Below are the code and all the weights of a small trained network. Each question names an input and a class and asks about switching units off, where a switched-off unit gives its printed mean instead of its output.

import numpy as np


def w(rows, s, z=0):
    codes = np.array(rows[::2]) - 128.0
    scale = np.full(codes.shape[1], s)
    scale[-1] = z or s
    return codes * scale


def f(y):
    return np.maximum(y, 0)


def log_softmax(a):
    a = a - a.max(-1, keepdims=True)
    return a - np.log(np.exp(a).sum(-1, keepdims=True))


def net(x, mask):
    res = np.array(x, float).reshape(1, 8) / 4 @ E
    y = f(res @ A[0][:, :-1].T + A[0][:, -1])
    res = res + np.where(mask, y, B[0][:, -1]) @ B[0][:, :-1]
    return log_softmax(res[-1] @ U[:, :-1].T + U[:, -1])


A, B = {}, {}
E = w([
[104,102,162,122,138,100,1,118,128,21],'x0',
[133,124,128,143,124,139,125,129,135,126],'x1',
[139,126,118,141,127,143,123,127,142,126],'x2',
[143,126,111,131,141,125,135,132,131,120],'x3',
[127,131,108,127,150,111,132,118,104,130],'x4',
[145,156,99,154,32,44,162,26,152,77],'x5',
[136,122,101,162,143,144,122,112,122,129],'x6',
[212,5,153,78,90,152,133,88,58,150],'x7',
],0.01)
A[0] = w([
[84,145,132,107,207,176,105,197,143,187,138],'neuron 0',
[131,195,109,170,115,103,182,132,142,123,131],'neuron 1',
[83,183,134,156,182,137,111,177,150,70,46],'neuron 2',
[149,140,133,124,134,159,172,116,122,188,99],'neuron 3',
[210,64,136,94,81,135,158,66,95,155,22],'neuron 4',
[138,121,123,159,46,80,134,80,107,85,181],'neuron 5',
[105,209,88,147,102,124,179,109,134,133,134],'neuron 6',
[148,96,121,115,104,193,181,91,114,181,117],'neuron 7',
[156,159,178,150,149,78,2,104,135,23,166],'neuron 8',
[145,123,119,123,128,116,152,144,143,191,159],'neuron 9',
[131,207,133,190,105,102,153,104,157,167,132],'neuron 10',
[157,43,151,74,197,144,53,136,121,108,109],'neuron 11',
[126,99,136,160,105,46,65,81,150,35,92],'neuron 12',
[138,118,136,118,111,109,131,53,138,87,165],'neuron 13',
[173,140,158,178,156,129,131,99,126,117,125],'neuron 14',
[155,117,120,114,77,73,107,28,151,98,13],'neuron 15',
[141,127,112,66,144,118,150,148,116,97,127],'neuron 16',
[168,47,162,121,179,151,60,175,65,128,120],'neuron 17',
[152,105,94,149,156,124,138,113,132,134,135],'neuron 18',
[171,130,119,109,137,143,155,143,123,181,74],'neuron 19',
[43,178,100,140,169,143,102,173,147,79,45],'neuron 20',
[222,70,139,90,46,166,148,103,32,130,115],'neuron 21',
[163,35,147,95,161,136,64,119,81,131,136],'neuron 22',
[91,151,130,116,139,144,73,109,146,53,104],'neuron 23',
[82,119,123,135,127,75,70,118,158,29,2],'neuron 24',
[118,56,169,114,139,182,21,178,98,130,112],'neuron 25',
[115,128,172,123,235,198,138,212,102,166,167],'neuron 26',
],0.0081,0.01)
B[0] = w([
[176,137,80,189,113,140,105,209,63,216,216],'neuron 0',
[108,128,160,111,139,158,214,123,169,98,179],'neuron 1',
[175,78,158,133,64,112,87,116,116,155,166],'neuron 2',
[174,121,135,91,68,96,91,98,99,152,164],'neuron 3',
[117,235,28,217,135,128,148,254,66,193,176],'neuron 4',
[93,199,119,143,164,171,179,170,150,121,202],'neuron 5',
[95,123,142,87,168,175,202,118,159,62,186],'neuron 6',
[173,105,100,106,133,128,120,147,120,176,183],'neuron 7',
[184,98,89,132,62,73,38,130,104,164,230],'neuron 8',
[150,162,97,125,112,123,118,122,128,135,174],'neuron 9',
[80,148,170,150,164,167,171,65,168,97,183],'neuron 10',
[81,126,204,34,175,148,157,107,220,79,208],'neuron 11',
[167,129,100,152,121,92,91,181,89,192,182],'neuron 12',
[111,161,129,154,135,157,131,181,145,153,178],'neuron 13',
[146,145,142,102,115,139,114,111,110,139,136],'neuron 14',
[181,28,166,53,33,76,78,58,131,162,158],'neuron 15',
[153,139,143,104,114,121,163,115,125,121,141],'neuron 16',
[118,112,200,90,126,171,177,52,173,44,218],'neuron 17',
[134,128,133,131,133,98,100,119,167,120,144],'neuron 18',
[167,100,170,89,85,102,104,89,132,98,152],'neuron 19',
[225,65,110,129,63,23,71,113,143,145,170],'neuron 20',
[184,126,122,162,69,76,72,203,57,181,218],'neuron 21',
[68,96,189,81,169,152,123,62,149,91,210],'neuron 22',
[166,125,34,185,127,150,140,184,63,184,169],'neuron 23',
[53,184,60,221,235,230,182,184,114,158,155],'neuron 24',
[116,150,211,111,146,164,133,89,166,70,221],'neuron 25',
[183,131,48,172,94,71,44,177,78,208,246],'neuron 26',
],0.0073,0.014)
U = w([
[125,254,75,185,161,159,143,191,118,175,1],'0',
[180,5,117,124,87,78,92,100,123,166,219],'1',
[61,140,177,87,197,201,195,15,223,15,168],'2',
],0.0087,0.00085)

Each question gives the input, the list of numbers given to net, and the class t.
The units are the neurons (one row each of A and B). Each row of codes is followed by its name. A weight is (code - 128) times the scale printed after its matrix; where a second scale follows, it is the last column's (A, B and U).
mask holds one flag per neuron, in row order. A switched-off neuron (its flag False) gives its mean, the last column of its row in B, instead of its output. The means were averaged over made-up inputs and are rounded, as every weight is.
A unit's drop is (log p(t) with every unit on - log p(t) with that unit switched off) / (log p(t) with every unit on - log p(t) with every unit switched off).
The circuit of an input: a set's keep is (log p(t) with only the set's units on - log p(t) with every unit switched off) / (log p(t) with every unit on - log p(t) with every unit switched off). Starting from the 12 units with the biggest drops (on a tie, the unit counted first), units are removed one at a time, each time the one whose removal leaves the highest keep (on an exact tie, the one counted first), for as long as the keep stays at least 0.8.
circuit, biggest first: the units of the circuit, biggest drop first
k most important neurons: the k neurons with the biggest drops, biggest first
drop when u is switched off: that unit's drop, to one decimal
input [-6,8,0,-6,-7,2,5,7], class 0: circuit, biggest first -> (neuron 4)
input [5,-1,-5,-5,0,8,-3,-2], class 0: 2 most important neurons -> (neuron 24; neuron 5)
input [-7,2,1,-5,-4,1,0,4], class 0: 2 most important neurons -> (neuron 4; neuron 8)
input [2,-4,7,-8,-1,8,-5,-2], class 0: 2 most important neurons -> (neuron 5; neuron 12)
input [5,1,2,0,5,8,-3,0], class 0: 4 most important neurons -> (neuron 5; neuron 24; neuron 13; neuron 20)
input [2,4,7,-7,-8,-4,2,-6], class 1: 2 most important neurons -> (neuron 20; neuron 2)
input [8,-8,7,-6,-7,7,1,-5], class 0: 2 most important neurons -> (neuron 24; neuron 5)
input [2,8,-5,-1,2,-8,0,5], class 2: 2 most important neurons -> (neuron 17; neuron 11)
input [-1,8,8,-5,-2,1,3,-6], class 2: 2 most important neurons -> (neuron 26; neuron 21)
input [-4,7,-8,-8,2,6,6,0], class 2: 2 most important neurons -> (neuron 26; neuron 0)
input [5,-3,-5,-4,-4,-1,-6,-4], class 1: 3 most important neurons -> (neuron 8; neuron 20; neuron 4)
input [-6,-4,1,5,3,4,-6,5], class 0: drop when neuron 4 is switched off -> 0.4
input [2,-7,-2,2,-3,0,3,-7], class 1: drop when neuron 20 is switched off -> 0.8
input [-4,-4,7,4,3,-4,5,1], class 1: circuit, biggest first -> (neuron 5)
input [-6,4,3,-6,-1,-8,4,1], class 1: drop when neuron 8 is switched off -> -0.1
